Table B holds the same points as the rows below and some others, measured another way and shuffled. Each row below is followed by which row of B it is.
B:
0: [-212   13   87 -253   36 -213 -103  275  285 -158 -454  262   30 -412
 -451  116 -236   65 -396 -399  136   41 -139   14   52   -2 -156 -259
  161  470  108 -330  117 -221 -220  140  489   62 -229   79   79 -221
 -111  348 -160]
1: [  94  -80 -139  -15  -20 -255   95  141  -25 -235  -23   37 -202  -80
   -3 -188  -48  -36 -214 -112   33  199   76    6   15  -25 -270 -128
  -24  186  116 -136  -17   53  -91  206  380  114 -273  178 -197 -171
 -141  -40  -41]
2: [-104  -98 -224   41  -88 -262    9 -192   89 -134    1 -219 -266  -59
   21 -117  114  336 -279  -72 -175  -19 -128  -81 -122  -32   26  257
  -22  103  -64  -33  -42  -71 -225  188  292  -98 -148  168 -149  -88
  -67 -347 -167]
3: [ -71  126 -252  -43   65  -65  -79   62   92 -225 -143  -27 -321  136
  106  106 -222   55 -326  139 -152 -265  -92 -310  143  134  -63  193
  392  496  -45 -173 -113   30 -253  -66 -103  -82 -185  160 -120 -365
  324 -183  -70]
4: [ -16  106  -43   59 -145   60  262 -185   11  -19   23   14   37 -181
  161   44 -298   70 -385   -6 -192 -266 -178 -245 -201  183  -45  -74
 -161  280 -256 -349 -106 -146 -339  105  480 -114  124  181   25  -35
 -269  -41 -207]
5: [ 267 -153 -302   39  397  144 -580 -419 -121  634 -384   95  106 -307
 -587  312  421 -324  281  150  -77 -423  198  655 -716  288  416  482
 -556 -100   52  159 -406   -2  347 -302  292  259 -301  379  310 -282
  -16  139  -39]
6: [  41 -137 -189    5  -48 -297   65   89 -196 -337  281   16 -214  131
   19 -282   -7  286  107 -167   81  492   77   60  -83 -161 -449  -92
 -128  -83  325  178  101  120   82  198  454  -25 -465   91 -385  -42
 -117 -398    2]
7: [ 128   13 -156   42  120 -218   18  409   12 -239    6  221 -220  -75
 -198 -134 -195   99  -71 -376  165  444  129  -38  219  -96 -588 -361
   24  134  434  204  202   92  164  157  431   61 -556  165 -118 -145
  -35  -14  -46]
8: [  67 -146 -222 -230  -26 -308   68  167  137 -541 -311 -183 -382 -204
  236 -102  -35 -196 -633  360 -297 -241   48  121 -156 -133   18  117
   82  491 -241 -330 -209   42 -253   85   55   71 -142  383 -157 -479
 -165    6 -113]
9: [ 285  176 -183  324  136  218  -97 -202 -267  503  120  180  117  166
  -82  284    9 -145  316  152 -132 -182  117   54 -169  321  -45  190
 -135  -57  187   78 -184  112  230 -203   18   69 -104  179  104  -65
  307 -110   64]
10: [ 299  152 -125  150  -71 -213  130  427 -147 -260    8  375 -207  131
  219  -26 -385 -346 -163  299 -150   54  230 -248  214   69 -538 -149
  422  466  252 -412 -118  200 -124   52 -268  237 -374  159 -343 -412
  500  -22   51]
11: [ -55   48 -218   29  228  -46  -34  122  167  -53  -43  -22 -249 -100
 -275  -99 -119  305 -196 -670  272  246  -87 -207  268   75 -303 -257
  -78  123  217  327  206  -49   38  153  719  -99 -353  149  103  -13
 -256  -17 -140]
12: [  74   43  187  187 -137    5   76 -197 -237  543   68  146  482  -30
 -264  296  273  -19  347  -56  -84  121  -10  412 -290  105   90   68
 -245 -267  206 -160   -2  -61  180   38  285  114  241    7  137  227
  -22   98  129]
13: [-152  254  -36  -73  102   86  186  261  175 -176 -108 -118 -139  156
   52  169 -252  142 -362 -334   91    8 -207 -313  531  114 -144 -236
  355  396   32   15  208  -19 -116   24  253 -187  120   85  156  -71
  -43  118   26]
14: [ -97   43  -51 -289  107 -246 -150  427   78 -369 -336  111 -192  131
 -131  131  -87 -141 -188   55   64   65   19   64  287  -44 -142   -5
  557  513  222 -247   14   91  -77  -39 -150  118 -245   63 -160 -438
  341  143  149]
15: [ -82 -140 -196   12  -48 -497  -83  129   32 -261   21 -201 -355  172
  -63 -129  334  352  -46  -79  -87  371   17  136  143 -251 -127  270
  260  -21  307  169  122  104   32  206  -30    6 -319   88 -287 -127
  234 -392   44]
16: [ -23   35   54  142 -307 -258  413   98   53 -179  133 -105  -17 -125
  205  -29  -53  285 -356  -71 -289  189 -127  -46   26 -172 -217 -132
  -27   39    9 -141  159  -75 -154  303  302 -126  119  150  -55  110
 -206 -148 -120]
17: [  66   13 -118  281 -128 -246  139  -14  128   80   11  -52 -133 -220
  -42   -8   57  265 -277 -148 -262   72  -40  -58  -31  -62 -143   48
  -86    2   79   38   72  -80  -59  230  262  -32 -122  225   43   19
  -36 -169 -202]
18: [  67 -217  -32  102 -185 -363   42 -138  -36   51    1   96   45 -372
 -221 -176  166  132  -87 -145 -106  215   40  259 -431  -95 -132   25
 -366 -109  108 -172  -47 -116  -71  309  566  141 -248  166 -143   19
 -261 -111 -174]
19: [ 356   40   87  381 -199   70  493 -260 -162  487  124 -327  294 -138
  262  216  426 -190 -122  219 -458 -133   44  455 -268   44  295   76
 -535 -344 -199  -51 -100   20  194  134  284   49  675  355  383  301
 -485  138   57]
20: [ 174  105  246   23  -31  138   88   37 -311  396  -45  346  557  -30
 -236  380   17 -356  329   64   18   54   93  462 -239  165  -40 -166
 -185  -43  223 -306  -41   21  226  -97  257  206  194   41  152   42
  -34  385  217]
21: [-113    2   78  -42 -103   44   29 -269 -314  174  232 -160  328  311
  -26  316  326  261  434  151 -149  124 -122  466 -326  -46  184  274
 -162 -311  146  116   45   44  241 -116  142 -168  255  -11    2  177
  -14 -255  228]
22: [ -93  -13  225  -35 -242 -327  362  287   45 -172   -1 -125  115  -63
   -5   51  170  191 -203 -228  -78  428  -96  265  186 -269 -151 -232
   68  -33  184 -101  296  -35   24  308  325  -20  231   51   19  164
 -262  107   88]
23: [  18   10  119 -256   -4  -20  216  194  -43 -190 -214 -144  123    1
   80  176   67 -269 -227  106  -35  -20  -29  361   20  -30  106 -140
   12  233  -79 -266   -2   48   17   -2  253   57  322  172  118 -124
 -332  346  182]
24: [  11   69 -167  145  -77  -93  196  -18   12 -154  156   20 -178  -65
  107 -118 -262  265 -261 -182  -92   71  -87 -297    1   51 -321 -124
  -72  167   37  -19   48  -40 -170  172  444 -130 -211  167 -118  -34
 -114 -253 -194]
25: [-152   74  164  -71 -106  -22  -32  -79 -255  176   94  223  350  210
 -232  218   19   91  357 -104  131  209  -98  164 -104  117  -77   17
  105  -11  273 -255   57  -23   10  -14  236   25   34 -159 -131   63
  172  -25  183]
26: [  29  -51  -31 -106   62 -261  -40  383  124 -231 -227  221  -69 -333
 -308   22 -150   69 -215 -259   20  268   57  193  -19 -176 -381 -297
  -45  202  291   37  162  -46  101  124  421   58 -424  211   14 -183
 -128  156 -120]
27: [ 280   48  -70  385 -194    0  252 -232 -477  268  518   44  169  307
  230   14  126   49  402  210 -206  211  121  129 -250   85 -212  115
 -273 -352  222   30  -73  171  202   52  144   25   32   89 -202  191
   79 -396  131]
28: [ 341  197  -48  285  -36 -127  367  443  102  -52  -87   87 -153 -153
  189   68 -206 -240 -462   -2 -242   36  139 -135  365   -3 -368 -316
  147  295  111 -124   66   92   10  174   36  122   -9  332  136 -145
   16  224  -49]
29: [-168   76  211   47 -193 -122  -99 -127 -220  357   36  182  402  240
 -264  383  248  136  423   98 -100  120  -98  299 -142   57  114  304
  250 -102  300 -287   30  -37   46  -54 -151   61  158 -168  -88   67
  476  -94  219]
30: [ 124  243    1   -5  179  360    8  -51 -193  328 -114  -64  223  308
   48  498   70 -353  129  264  -89 -349  -12  209   55  316  277  151
  111  162  -35 -105 -153  117  169 -326 -101   16  395  143  286 -118
  151  237  285]
31: [ -16   93 -226  -13  -54 -299  102  366  -65 -576  158  133 -452  349
  242 -240 -374  120 -200  -21   60  286   45 -481  424  -21 -585 -119
  562  462  269 -188   55  177 -254  148  -47   -2 -483   17 -528 -333
  397 -349   34]
32: [-169  179 -201   68   83   80   51 -132  161    8   -5 -213 -232  136
   40   93 -123  330 -326 -286  -13 -172 -256 -412  271  209   28   83
  187  271  -91   65   49  -82 -229   31  297 -246   50  107   92  -35
    1 -186 -106]
33: [-294   64  136  -92 -212 -292 -124  100  131  -39 -236  431  129 -217
 -369  163 -289  216 -162 -156  -27   10 -194 -172  -76   49 -195   12
  397  434  178 -582   38 -236 -396  129  122   51 -259 -111 -197 -203
  392   13 -153]
34: [-174  267   79   87  151  244 -142 -183  175  639 -313 -131  261   32
 -366  638  241  115  -15 -205 -108 -356 -256  112  159  284  464  272
  186   84    1   41   48 -156   79 -188   22 -110  441   61  555   69
  197  244   72]
35: [-210  109  126 -153  133   99 -348 -100 -246  383  -81  383  379  272
 -578  335   14   -2  557 -283  386  137  -89  150  -42  324   -7   77
  225   88  399 -226    7  -38   67 -172  246  119 -127 -258  -63  -43
  379  114  257]
36: [ 112   50  153 -111   73  133   88   96 -273  170  -36  190  385   22
 -203  241   19 -264  263  -87  160  170   62  439 -135  103  -90 -266
 -224  -27  216 -110   26   54  265  -79  458  123  121   67  131   24
 -251  338  230]
37: [ 150  132 -242   50  146 -133   61  380    7 -292  -26  102 -378  180
   88  -97 -269 -110 -231 -117   93  152  123 -301  439   82 -446 -202
  346  404  234  -18   34  176  -43   67   71   86 -383  167 -183 -312
  213  -38   42]
38: [ 225   55 -238  226   79  267   73 -404 -176  324  130 -131   57  -64
  101  168   40    8    8  148 -261 -319   -8  125 -439  218  122  169
 -536 -126 -158  181 -208    7  137 -129  420 -122   68  351  214   21
 -276 -168 -115]
39: [ -17   79 -210    8  175 -164 -289  188  188   -6 -324  283 -246 -141
 -351   80 -210    1 -221 -197   56  -96   11 -222  151  155 -204   47
  338  475  211 -143  -46  -51 -158    1   70  123 -506  133  -49 -388
  398   45 -130]
40: [ -78  -62   65  -42 -110 -216  -28  -42 -254   53  119  -58  145  306
 -100  133  355  128  345   81  -25  295   -1  390  -83  -84   38  243
  118 -162  295  -52   45   96  143   31    3   44   47  -57 -190   37
  192 -189  261]
41: [-192   28    7  -42  -21  -84   -7  -99  101  104 -140 -147   40  -47
 -182  187  160  252 -147 -197  -72  -31 -199  107   -5   30  157  131
   38   76    1  -38   78 -129  -66   60  297 -107  140   73  134   22
  -78  -14  -28]
42: [  74 -115  -41  121 -159 -370   99   75  -56  -61   48  204  -41 -231
 -161 -191  -18  101  -90 -194  -23  313   72   57 -159  -72 -353 -117
 -127   31  230 -193   26  -43  -91  310  440  157 -344  109 -232  -32
  -71 -103 -121]
43: [  68  -74 -122  -11   80  153  -35 -419 -267  257  102 -138  165   65
  -76   92  226  -10  217   30   -2 -102  -21  338 -449  188  217  204
 -472 -177  -69   53 -182   17  127  -81  533  -28   98  160   52   54
 -327 -105   69]
44: [ 200   62  110   54  -68  -61  221  229  -92   40  -91  158  195 -162
  -24  185  -53 -235 -102   74 -143   82   96  295  -80  -30 -168 -226
 -114   96  126 -200   18   27  113   60  226  128   79  209  115  -61
 -145  274   47]
45: [ 204  -80 -194  227    4 -207   46 -129   87  209 -142 -123 -188 -251
  -76  -85  241  -89 -311  -82 -173 -101   70   77 -100   96   87  168
 -188   50  -56  -95 -158  -22  -84  220  302  180  -56  306   76  -81
 -140    2 -130]
46: [ 135 -179    7   44 -132 -315   44 -129 -140  161 -121 -242   45   16
   -1   71  613 -202   -2  307 -265   16  115  572 -239  -75  332  401
  -71 -122    9 -229 -180   90   63  126  -59  250  244  185  -39  -53
  -13    0  183]
47: [  79  119 -131   72   54 -105  244  306   54 -228   47  -75 -264  125
  124 -100 -152   41 -298 -292   83  239    5 -243  453   18 -349 -289
  183  240  160   54  154   96  -33  181  312  -19 -110  149  -44  -69
  -98    5   27]
48: [  74  353   69   -2  295  533   96    8  -34  460 -194 -266  312  250
  -23  700  148 -221   40   12  -84 -345 -132  303  256  273  395   -9
    7   50  -57  229   54   63  372 -378   61 -159  663  208  693   68
 -126  438  292]
49: [-290  210   63  -24  -31  -81  -45  104  247   72 -231  118   29  -41
 -257  309 -195  288 -262 -282  -35  -96 -278 -263  254  111  -37   14
  442  386   94 -236  141 -193 -257   41   90 -116    3  -28  106  -91
  298   58  -94]
50: [-282  135  112  -97  -23 -204  115  312  298 -128 -232 -119  -61   -7
 -177  186   11  308 -360 -415   30  178 -242  -85  487  -89  -55 -140
  435  283  148  -48  317 -116 -121  172  192 -117  126   12  149   -5
   27  150   12]
51: [ 196  351 -235  211  184  407  153 -132 -104  263   43 -327 -128  485
  396  383    4 -224 -125  304 -246 -504  -59 -216  321  389  261  261
  229  236 -193   59 -183  183   31 -292 -249 -136  441  245  280 -127
  220  -43  189]
52: [ 272  202 -176  318  -40    0  330  175   96  -42   30   30 -193 -184
  262   36 -323  -29 -485   23 -319 -135   37 -295  139   74 -327 -214
  -50  262  -46  -21    3   18  -71  114  195  -58  -66  367  131 -109
  -67  -12 -204]
53: [-177  325  -61  249 -247  -43  484   53   72 -218  354 -116 -244  341
  432  -83 -434  454 -415 -293  -76   93 -303 -849  588  160 -370 -177
  464  340  -23 -198  195  -45 -459  271  194 -293  148  -50 -196  116
  136 -366  -91]
54: [  61  206  -40  210   -3  -75 -169  134 -130  239   -8  611   69   90
 -288  158 -359  -80  190  -90   78   49   73 -317  105  293 -435  -39
  388  330  409 -363  -62    9 -123  -17  -53  201 -452  -67 -224 -227
  681  -38   -8]
55: [ 275  -21 -163  348  -54  -18  153 -244 -311  309  344 -147   47  167
  113   20  321   82  281   97 -207  154  116  266 -240   36  -42  182
 -386 -394  160  264  -61  151  287   53  237    4   20  217   -9  165
  -79 -321   80]
56: [ 121   44  -28  237  -27   32    9 -228 -347  401  280  -33  232  294
  -87  212  338  126  499   44  -91  202   45  343 -186   73   17  227
 -180 -377  295  208   10  124  335  -59  116   -1   73   41    6  180
  132 -244  207]
57: [ 156   17   33  123 -155  127  251 -377 -331  286  186  -95  285   73
  194  133  162 -177   96  277 -213 -174  -11  264 -419  208  205  152
 -370 -115 -170 -299 -227   17  -22   -2  327   44  384  147   26  104
 -259  -37  100]
58: [   8   32  -72  -20   81  136 -198 -258 -329  270  100   65  221  284
 -161  290  158    9  461  170  -20  -52    0  309 -312  171  109  289
  -89 -109  193   43 -125   88  218 -247   85  -20  -36   32  -34  -57
  203 -174  185]
59: [-208  159  242 -242 -137  248  146 -139  -76   55 -131  178  497 -194
  -63  445 -344   11 -119  102 -159 -332 -283  151 -424  150  113 -128
 -172  278 -204 -451  -46 -230 -169 -155  453 -188  335   52  205  -15
 -275  239  -65]
60: [  32  212  -75  173    0 -110  279  367  236 -141  -58 -274 -222   44
  169  225    2  256 -412 -105 -307   87  -88  -73  488 -180 -159 -101
  264  143  121  292  283   55  130   83  -54 -218  130  278  263  -16
   41  -25  -23]
61: [ 331   28  -91  167  -51   24  131   58 -553  -31  468  332  167  244
  103  -12 -171  -65  514  204  -33  387  251  223 -328   -9 -557 -183
 -324 -224  430  127  -18  246  363  -69  266   42 -372  119 -298   -6
   53 -292  143]
62: [  18  193 -141  134  106   55  -14  126  -61   34  126  241  -57  112
 -147   89 -305  206   75 -320  112  170  -30 -270  186  142 -427 -202
  101  149  325  159  133   25   66  -20  319  -86 -350   56  -32  -56
  184 -129  -46]
63: [ -15 -113 -200   -9  221  103 -363 -475  -68  460 -175  -52  101 -160
 -464  187  325   71  188 -139   33 -229  -42  364 -505  242  346  369
 -433 -117   -6  125 -205 -107  128 -127  511   36 -125  176  187  -51
 -153  -43  -61]
64: [  29   25  -19  159 -156 -181  125    2  -70   36  107    0   36   -1
   12   87   81  195  -14   34 -229  135  -27  115 -103  -76 -136   75
  -22  -50  157  -28   55   -3   31  112  130  -37  -29  130  -60   24
   66 -189  -24]
65: [ 285  -43 -101  126   -1 -148  281  267 -210 -217  283  100  -70  -45
   46 -229  -97   52   45 -259   96  552  188  155  -15 -149 -598 -461
 -371 -147  344  268  171  151  281  214  658   38 -353  228 -135   64
 -402  -75    9]
66: [ -22  404  -10   75    9  125  232  432  -18 -201  116   27  -53  412
  260  378 -373  156  -95   67 -181   52 -116 -281  545    0 -347 -187
  544  316  246  114  248  142   94 -160 -266 -272   72   75   71 -111
  405  -88  138]
67: [-162 -183 -147 -384  137 -257 -112  158  -19 -494 -104 -104 -235   71
 -165 -184   54  158  -81 -248  264  326  -26  203   -1 -133 -172  -74
   23  181  169   72   77   59   -1   95  527  -16 -355   79 -249 -216
 -267  -87   68]
68: [ 192  297 -112  205   74  279  142   59 -293  136  269  238   86  319
  138  196 -369  -75  201   23    4    4   42 -237  123  277 -376 -190
   34  123  218   34   -8  141  130 -162  156  -73 -100   85  -13  -39
  193  -95   94]
69: [-325 -184   57 -301   14 -328 -474 -124 -133  103 -211   68  174  195
 -548  227  493  180  448    6  113  201  -70  563 -249  -63  256  497
  267  -40  363 -154  -21  -18   79  -73  -56  131 -174 -163 -225 -154
  409 -134  242]
70: [-223   59  -86  -80   47 -107 -184    5   56  -15  -80   -9  -47  115
 -246  202   46  355   33 -160  -13   68 -160   29   38  -12  -26  185
  218  119  210   98  111  -46   18  -45  119 -146 -174   23  -23  -96
  227 -193    6]
71: [ 140  120 -240   93  106 -186   80  379   97 -280  -71  -76 -414  154
  139   -7 -104   -8 -310  -18 -100   95   88 -192  451  -37 -295  -56
  373  324  197  102   78  168   14   54  -95   11 -248  238  -68 -282
  232  -87   31]

[ -51  -38  -80  -98 -104  132  -75   77   76 -145 -131  294  231  -16
 -206  -10   60 -132  163   50  -68  -57   -2  112 -172   -2   20   81
  -94  300  -82  113  146  185]
35
[ -40   37  -78  -67 -222  -87 -172  -34   15  148  -62  249  123 -118
 -118    9  -18  -61  170  148  -26   36  138  -46 -207   62   44  271
   98  164  -47  268  121  130]
62
[-456 -229   31  -83  442  -11 -191   62 -137 -543   68   58  109  -91
 -199  319 -174 -138  362 -287 -285   45  196  181  204 -119  511 -282
  -86  196 -283 -105   31   99]
12
[  60   13   26   34  -91  -35   93  107   28 -102  -12  -27  -73   65
   50  118 -149  -25   44   87   58   28  140 -106  -20   20   10   12
   -6 -110  -49  273   56   -8]
71
[ 178   21  174   59   40 -216  110  157  127   65  -56   99    4   65
 -130 -184   92   26  -34  -37   80 -137   -2 -115  -17  -20 -262   11
   89 -350  389  356  175   73]
28
[ 253 -147  -10  -28   21  117  339    7  235  -74  -56  220   81 -111
  -56 -280  236  -18 -219  179   69 -201  -96   15   11  145   59   44
  -42  -92  196   58   14  169]
50
[ 147  130   23   54 -172  171  222  103  -59 -138 -104  -69  -20  138
   83   70 -136   84  -85  182  215  126   78 -436 -143  -23  -13  134
 -177 -190 -145  378   13 -174]
51
[  51  -60  -99  -20  -42  -21  -70   45   27   57    2   87  161  -70
 -119 -123 -146  -51   24 -166  -83   83   86  -72 -183  -95  190   57
   40   93   81  253   36   51]
56
[-116   47  -47 -164  -50  169  105   -8  -52 -161    7   41  140  -37
  -42   37  -84   54  -33   68   92   93   94 -237  -68  -35  210   85
 -198  135 -218  179  -70 -103]
32
[ 117   39   -2 -331 -257 -181   50 -139  199  368   69  313  161 -252
 -182 -338  155    9 -129  189  117 -134   27   57 -103   40  -25  303
  113  151  226  352  -94  151]
11
[ -43  -54   54 -143  -39 -200  109  -76  230  154   52  276   26 -208
  -63 -154  290   15  -32  274   58 -252   47  115  112  279  -89  135
  150  -17  192   18  101  211]
36
[ 521   12 -155  176 -534  -65  283   -6  332  562  -50   81 -105  -16
  276 -350  110   47 -297  432  194 -107  -77 -109 -213  372 -318  317
  242 -164  330  201  159  113]
37
[-131   27  -13  127    2   71  -61   68 -126 -327 -171  193    3  -54
  -58  325  -27  -54  250  246    8   55  288 -318 -135  133  149  197
  -18 -130 -259  221  217   84]
66
[ 198  -76  -13 -115  -13  291  250  117  112 -340 -105  171  172   26
 -163 -116   18  -92 -113   10   47  -66  -53   -3 -102 -118  138  -23
 -247   90  -31  238  -67   92]
34
[  27  -91   52 -167  -85  -11  239   -3  278   28   26  188   37  -27
   -5 -167  266  -18  -87  256   87 -264 -153  271  169  214 -175  -26
  -33  129  103  -97   52  165]
0
[ 373  -76  -43   34 -180  -63  164   17  203  392    5    7   94   34
   26 -455  -10   33 -218  -67   40  -10 -230   12 -115  -24 -102   37
   75  -32  368  207    5   25]
17
[  45   33  -85  -53 -258   59   12   30   52  124  -37   45  102   57
   26  -61  -89   -6   19   87   45   61  -26  -49 -143   14  -41  114
  -48  187  -71  179   50  -15]
58
[-298    1  -36 -286  -26  -33   49  -83   16   -5  200  -44   67 -107
   39   55  -94   80  -20   40   43   34  134  -17  139   54  223  -15
  -84  259 -207   -7 -120 -107]
43
[ -88 -142  -67 -111   45 -104   82   11  178  162  202  -79   74  -37
   52 -204  -64   35 -102 -184  -79  -59  -49  190  136   55   95 -188
   47  183  148 -124  -15   -1]
18
[ 448  -21 -108  442 -411  -65  153  152  214  423 -151  -78 -153  236
  337 -171  -19   21  -61  257   90   -8 -172 -102 -186  313 -448  116
  211 -259  275   89  355   48]
10
[ 114  -24    0 -178  -28  106  253   45  170    1   22   97  181  -13
 -105 -297   99   53 -219  -24  100 -100 -111  -51  -34  -36  -18   -9
 -151   67  158  148  -48   -5]
41
[-123 -165  -13    8  -19 -126   76  -86   64   52  144  -95 -156  -60
  241  124  -83   -3   77  189  -39    1   25  183  271  233  183  -76
  101   76 -159 -169  -12   25]
1
[-552  -55  -40 -185  151 -173 -256  -56 -143 -165  203  -27   23 -172
  -41  347 -246  -23  306  -98 -158  127  358   29  149   18  427  -56
   44  251 -345   -9  -13  -32]
6
[  -2 -259    2    7  280  -74  245  -57  194  -98   88  135   11 -227
  -15 -183  206    9 -138   53  -55 -203   15   80  225  236  250  -95
   99 -160  203 -172   31  180]
22
[ 412  -61  -11  138 -387  -69  291 -215  197  745  -55    1  -40   53
  348 -501  245  183 -255  458  205  -15 -528  -17   55  339 -339  225
  112  -60  244 -111   46  -37]
4
[-147 -129   13 -113  156    0  129  103   39 -244  194 -218  -25   57
   67   94 -270   -7  -23 -228  -63   42   97  108  213  -98  270 -307
 -111   97 -112   11 -116 -107]
45
[ 160 -111 -244  317 -301  120 -116  150   81   62 -175   64   24  133
  131   79 -162 -160  205   83 -145   87  -14   68 -278  168  -43   69
   94  166  -72   16  323  157]
54
[ 453 -144 -186  241 -171  229  197  157  223  147 -189  101  186  128
    7 -418   51  -51 -181  -69  -32  -31 -293  -25 -282   52 -130    3
  -32   10  308   54  200  118]
29
[-305  -33  -75 -153  149  102    3   31  -43 -270   72   48  177 -104
 -111   95  -88   21   41 -119  -45   48  208 -159  -14  -13  322  -46
 -142  167 -190   31    2  -48]
21
[-110   98   25   -5 -135  175   87  150  -88 -221  -58 -147   -1  252
  107  227 -206   41  102   72  108  135   20 -189  -17  -50  -58  -52
 -251   83 -315  152   56 -196]
3
[-133  -47   -8   65   -5 -110    6   -2  -30  -23   56  -59 -105  -29
  135  181 -126   20  119  129   -7   62  157  -93   97  152  137   13
   77  -63 -136   40   79  -25]
52
[ 101 -110 -107  143 -100  210  103  146  146  -27 -140   53  141  189
   54 -139   60  -46   27    6  -45  -46 -259  111  -84  110 -165 -103
 -119  169   34 -149  229   72]
33
[-474  -13  223 -283  215 -518 -354 -143 -124   67  158  215   35 -270
 -273  169   -8  -18  384  -34 -113  -22  269  126  225  -44  196   80
  217   47  -14  223    6  121]
65
[ -60  -94   40   -4   75 -151  150   45  180  -20   70   81  -48  -74
   27  -38  133   12  -23  114   15 -189   75   64  158  235  -43  -51
  103 -117  150  -38  137  121]
44
